Below is a small trained network, with its code and all its weights. Each question gives an input and a class and asks what happens when units are switched off, that is, made to give their printed mean instead of their output.

import numpy as np


def w(rows, s, z=0):
    codes = np.array(rows[::2]) - 128.0
    scale = np.full(codes.shape[1], s)
    scale[-1] = z or s
    return codes * scale


def norm(h):
    return h / np.sqrt((h * h).mean(-1, keepdims=True) + 1e-5)


def f(y):
    return np.maximum(y, 0)


def log_softmax(a):
    a = a - a.max(-1, keepdims=True)
    return a - np.log(np.exp(a).sum(-1, keepdims=True))


def net(x, mask):
    res = np.array(x, float).reshape(1, 7) / 4 @ E
    u = 0
    for l in range(4):
        y = f(norm(res) @ A[l][:, :-1].T + A[l][:, -1])
        res = res + np.where(mask[u : u + 6], y, B[l][:, -1]) @ B[l][:, :-1]
        u += 6
    return log_softmax(norm(res)[-1] @ U[:, :-1].T + U[:, -1])


A, B = {}, {}
E = w([
[85,124,145,108,126,127],'x0',
[130,131,125,130,119,140],'x1',
[254,114,151,94,173,106],'x2',
[133,47,139,90,137,166],'x3',
[118,131,136,125,128,133],'x4',
[183,144,1,50,147,104],'x5',
[121,122,134,150,160,98],'x6',
],0.0063)
A[0] = w([
[175,13,145,142,157,168,68],'L0N0',
[175,101,254,82,214,208,123],'L0N1',
[94,102,104,158,169,202,4],'L0N2',
[149,43,199,139,102,102,183],'L0N3',
[56,186,12,118,159,79,137],'L0N4',
[160,42,204,129,180,174,134],'L0N5',
],0.0069,0.0024)
B[0] = w([
[147,204,176,95,142,98,206],'L0N0',
[125,164,102,136,111,1,253],'L0N1',
[122,69,125,183,149,99,144],'L0N2',
[84,118,112,168,129,87,221],'L0N3',
[119,217,180,101,71,164,237],'L0N4',
[88,189,120,124,41,69,234],'L0N5',
],0.0091,0.0047)
A[1] = w([
[148,152,139,141,67,134,162],'L1N0',
[99,73,129,111,110,123,72],'L1N1',
[2,134,193,144,175,136,249],'L1N2',
[86,130,160,209,121,141,175],'L1N3',
[122,60,123,109,142,85,5],'L1N4',
[107,173,68,83,136,165,210],'L1N5',
],0.0087,0.0016)
B[1] = w([
[82,103,76,202,144,94,223],'L1N0',
[57,102,65,174,133,115,142],'L1N1',
[182,76,84,86,178,166,254],'L1N2',
[154,1,139,106,133,215,223],'L1N3',
[113,169,188,115,74,69,134],'L1N4',
[240,177,129,173,227,128,220],'L1N5',
],0.0063,0.005)
A[2] = w([
[50,153,141,201,158,71,207],'L2N0',
[87,229,166,81,77,141,53],'L2N1',
[170,118,76,147,168,254,127],'L2N2',
[116,144,166,84,121,161,3],'L2N3',
[84,158,17,110,172,54,90],'L2N4',
[65,98,58,56,189,101,119],'L2N5',
],0.0061,0.0023)
B[2] = w([
[207,50,118,101,137,100,255],'L2N0',
[9,98,67,191,177,28,196],'L2N1',
[115,158,238,114,127,213,223],'L2N2',
[113,255,32,161,18,15,129],'L2N3',
[165,200,82,134,215,197,246],'L2N4',
[95,27,105,98,160,178,165],'L2N5',
],0.0047,0.0038)
A[3] = w([
[146,110,207,58,89,105,14],'L3N0',
[105,205,111,168,122,208,1],'L3N1',
[226,180,92,125,252,25,187],'L3N2',
[70,100,168,105,85,118,92],'L3N3',
[180,76,58,140,95,57,21],'L3N4',
[137,145,219,128,176,255,106],'L3N5',
],0.0071,0.00088)
B[3] = w([
[108,167,1,174,137,83,133],'L3N0',
[150,185,163,111,100,74,156],'L3N1',
[47,27,138,114,127,198,248],'L3N2',
[160,147,170,59,179,155,139],'L3N3',
[181,99,71,93,195,169,165],'L3N4',
[106,91,143,132,172,201,160],'L3N5',
],0.0076,0.012)
U = w([
[102,133,170,142,192,192,254],'0',
[117,1,106,129,82,107,82],'1',
[91,191,139,164,126,72,105],'2',
],0.0097,0.00082)

Each question gives the input, the list of numbers given to net, and the class t.
The units are the neurons (one row each of A and B). Each row of codes is followed by its name. A weight is (code - 128) times the scale printed after its matrix; where a second scale follows, it is the last column's (A, B and U).
mask holds one flag per neuron, layer by layer. A switched-off neuron (its flag False) gives its mean, the last column of its row in B, instead of its output. The means were averaged over made-up inputs and are rounded, as every weight is.
A unit's drop is (log p(t) with every unit on - log p(t) with that unit switched off) / (log p(t) with every unit on - log p(t) with every unit switched off).
The circuit of an input: a set's keep is (log p(t) with only the set's units on - log p(t) with every unit switched off) / (log p(t) with every unit on - log p(t) with every unit switched off). Starting from the 12 units with the biggest drops (on a tie, the unit counted first), units are removed one at a time, each time the one whose removal leaves the highest keep (on an exact tie, the one counted first), for as long as the keep stays at least 0.8.
circuit, biggest first: the units of the circuit, biggest drop first
unit that matters most: the unit with the biggest drop
top k neurons: the k neurons with the biggest drops, biggest first
k most important neurons of layer l: the k neurons of layer l with the biggest drops, biggest first
drop when u is switched off: that unit's drop, to one decimal
input [-7,2,7,3,-8,-2,-1], class 2: top 2 neurons => L0N1; L0N5
input [8,-5,-1,-3,2,1,3], class 2: circuit, biggest first => L0N4; L3N2
input [-1,4,-6,0,8,5,8], class 2: unit that matters most => L0N4
input [4,2,-2,-4,4,3,-2], class 2: circuit, biggest first => L0N4; L3N2
input [2,8,5,1,7,-5,3], class 2: top 3 neurons => L0N5; L0N1; L0N0
input [7,5,-2,3,3,4,6], class 0: top 3 neurons => L1N5; L0N5; L0N1
input [-6,-3,5,-2,-4,-5,0], class 1: 2 most important neurons of layer 2 => L2N0; L2N2
input [-1,6,4,-2,0,-6,8], class 1: top 2 neurons => L2N0; L0N4
input [4,-3,3,7,-1,-6,-6], class 2: circuit, biggest first => L0N5; L3N2
input [-4,2,-3,2,-6,1,8], class 0: top 2 neurons => L0N1; L0N4
input [-2,-6,3,-5,-1,6,-2], class 0: top 3 neurons => L3N2; L0N5; L0N1
input [2,-3,-2,5,-5,7,-2], class 0: top 2 neurons => L1N5; L0N1
input [-5,-6,1,1,-4,-4,4], class 2: top 3 neurons => L0N1; L0N5; L0N0
input [4,8,-1,5,7,7,-5], class 0: unit that matters most => L1N5
input [3,-4,-6,3,-6,3,-6], class 0: 2 most important neurons of layer 0 => L0N5; L0N1
input [-5,-3,-5,-1,-6,5,7], class 2: top 2 neurons => L0N4; L3N1
input [0,3,4,-6,-4,6,0], class 0: top 3 neurons => L3N2; L0N5; L0N1
input [4,-8,7,5,-6,-7,3], class 2: top 3 neurons => L0N5; L0N1; L0N0
input [-8,2,1,6,-5,-3,0], class 2: top 2 neurons => L0N5; L0N0
input [-8,2,-2,6,-2,8,-1], class 0: top neuron => L0N1
input [-6,-8,1,0,4,-6,4], class 1: top 2 neurons => L2N0; L0N4
input [4,-5,0,5,1,7,0], class 0: drop when L1N5 is switched off => 0.2
input [8,0,-2,8,3,6,6], class 0: drop when L0N1 is switched off => 0.3
input [5,7,8,-7,8,-7,6], class 1: 2 most important neurons of layer 0 => L0N4; L0N0
input [7,-6,-1,-1,-8,3,2], class 2: drop when L0N4 is switched off => 1.8
